Here is a tiny trained network, its code and every weight. The questions are about switching its units off for an input and a class, where a switched-off unit gives its printed mean instead of its output.

import numpy as np


def w(rows, s, z=0):
    codes = np.array(rows[::2]) - 128.0
    scale = np.full(codes.shape[1], s)
    scale[-1] = z or s
    return codes * scale


def f(y):
    return np.maximum(y, 0)


def log_softmax(a):
    a = a - a.max(-1, keepdims=True)
    return a - np.log(np.exp(a).sum(-1, keepdims=True))


def net(x, mask):
    res = np.array(x, float).reshape(1, 7) / 4 @ E
    y = f(res @ A[0][:, :-1].T + A[0][:, -1])
    res = res + np.where(mask, y, B[0][:, -1]) @ B[0][:, :-1]
    return log_softmax(res[-1] @ U[:, :-1].T + U[:, -1])


A, B = {}, {}
E = w([
[121,126,135,126,122,135,123,134,136,123,121,118],'x0',
[154,96,230,149,58,149,86,54,52,156,192,109],'x1',
[237,116,98,127,121,112,3,218,112,96,160,111],'x2',
[131,118,122,126,115,135,126,120,133,119,115,130],'x3',
[142,124,209,39,187,116,119,96,180,31,167,197],'x4',
[130,136,129,132,134,129,121,118,133,126,121,120],'x5',
[135,151,126,137,151,112,138,122,117,129,151,119],'x6',
],0.011)
A[0] = w([
[223,103,85,129,122,110,43,202,108,130,139,67,87],'N1',
[129,100,222,137,52,127,97,81,51,160,181,121,149],'N2',
[156,168,168,159,59,150,107,100,94,140,165,146,171],'N3',
[98,139,30,120,202,83,126,214,180,92,74,137,145],'N4',
[113,160,7,124,172,100,147,197,212,119,75,158,161],'N5',
[94,158,37,225,57,162,113,163,50,211,116,72,104],'N6',
[221,112,138,131,134,125,51,175,146,61,177,176,103],'N7',
[6,124,154,147,138,150,229,39,152,161,107,129,3],'N8',
[134,139,141,108,132,151,130,132,127,129,112,112,83],'N9',
[173,69,221,163,103,113,51,93,23,134,127,94,149],'N10',
[119,149,133,101,106,141,120,109,89,86,128,65,75],'N11',
[149,142,95,104,129,129,42,175,127,126,159,124,67],'N12',
[161,111,111,154,113,124,150,150,97,202,102,90,81],'N13',
[143,118,138,112,145,155,130,102,174,92,175,146,68],'N14',
[197,124,76,154,108,121,40,196,109,82,151,105,60],'N15',
[132,103,68,244,82,102,149,165,113,187,91,59,103],'N16',
[80,124,109,184,121,115,109,167,99,173,132,123,89],'N17',
[145,122,239,2,185,92,107,114,175,26,166,203,87],'N18',
[130,138,197,142,74,123,74,81,115,164,152,113,152],'N19',
],0.0079,0.0034)
B[0] = w([
[95,171,152,127,80,90,193,108,110,254,75,162,205],'N1',
[210,105,156,203,121,163,97,165,156,100,184,148,217],'N2',
[208,84,121,138,160,176,122,149,159,104,142,136,181],'N3',
[178,63,220,196,139,189,135,179,167,93,207,144,206],'N4',
[197,53,200,194,149,182,106,189,195,56,189,152,211],'N5',
[86,113,70,50,161,113,70,70,100,76,103,86,221],'N6',
[112,179,107,108,84,121,170,98,151,199,95,152,204],'N7',
[90,202,186,144,59,115,222,113,135,246,82,203,219],'N8',
[138,131,108,130,170,142,122,149,142,162,129,106,128],'N9',
[153,97,181,190,151,176,146,162,154,88,173,140,215],'N10',
[126,100,154,98,162,145,137,158,158,137,130,133,139],'N11',
[121,137,148,128,112,141,193,141,118,161,72,135,170],'N12',
[91,141,83,108,127,97,99,124,128,93,136,102,167],'N13',
[126,149,123,105,139,102,85,102,102,129,134,100,160],'N14',
[128,173,159,123,60,100,189,88,136,186,87,178,196],'N15',
[79,124,62,81,154,71,52,99,93,79,124,80,203],'N16',
[155,116,99,85,131,117,117,120,119,117,94,74,160],'N17',
[77,102,24,57,157,50,29,55,54,95,94,47,252],'N18',
[174,84,181,162,153,147,139,142,144,66,134,165,187],'N19',
],0.0081,0.017)
U = w([
[197,79,159,203,165,173,106,181,148,55,204,132,209],'0',
[80,123,38,18,170,94,22,89,94,77,103,75,139],'1',
[100,195,142,120,88,116,225,117,126,251,73,161,7],'2',
],0.011,0.0016)

Each question gives the input, the list of numbers given to net, and the class t.
The units are the neurons (one row each of A and B). Each row of codes is followed by its name. A weight is (code - 128) times the scale printed after its matrix; where a second scale follows, it is the last column's (A, B and U).
mask holds one flag per neuron, in row order. A switched-off neuron (its flag False) gives its mean, the last column of its row in B, instead of its output. The means were averaged over made-up inputs and are rounded, as every weight is.
A unit's drop is (log p(t) with every unit on - log p(t) with that unit switched off) / (log p(t) with every unit on - log p(t) with every unit switched off).
The circuit of an input: a set's keep is (log p(t) with only the set's units on - log p(t) with every unit switched off) / (log p(t) with every unit on - log p(t) with every unit switched off). Starting from the 12 units with the biggest drops (on a tie, the unit counted first), units are removed one at a time, each time the one whose removal leaves the highest keep (on an exact tie, the one counted first), for as long as the keep stays at least 0.8.
units of the circuit, in order: the units of the circuit, biggest drop first
most important unit: the unit with the biggest drop
k most important neurons: the k neurons with the biggest drops, biggest first
drop when u is switched off: that unit's drop, to one decimal
input [5,7,8,1,7,-8,2], class 2: units of the circuit, in order => N7
input [6,6,-8,7,8,8,-1], class 1: 4 most important neurons => N18; N1; N15; N7
input [-3,0,5,7,-5,0,-4], class 1: 3 most important neurons => N6; N16; N8
input [-5,-1,3,7,2,7,8], class 2: 2 most important neurons => N6; N16
input [-1,-8,6,3,-3,-5,0], class 0: 2 most important neurons => N5; N4
input [-2,-5,-2,-7,-5,-7,4], class 0: 2 most important neurons => N5; N18
input [5,-8,-8,-6,2,-1,5], class 0: 3 most important neurons => N5; N4; N1
input [7,-5,2,7,4,3,-8], class 0: 2 most important neurons => N4; N5
input [2,2,8,-4,-6,-4,-7], class 2: 3 most important neurons => N1; N15; N18
input [5,7,5,-8,-8,-5,2], class 1: 2 most important neurons => N6; N16
input [-5,-2,-7,-3,-8,8,-8], class 1: 2 most important neurons => N6; N16
input [8,-8,-8,-1,-1,4,-4], class 0: 3 most important neurons => N5; N4; N1
input [5,-8,-5,-2,0,-4,7], class 0: drop when N5 is switched off => 0.1
input [7,-2,0,7,-8,-3,5], class 1: drop when N4 is switched off => 0.0
input [1,-1,7,-1,5,-2,-2], class 2: drop when N7 is switched off => 0.1
input [8,0,-5,-3,7,-8,7], class 1: drop when N18 is switched off => 3.9
input [6,-5,-1,-1,-7,-7,-5], class 1: most important unit => N6
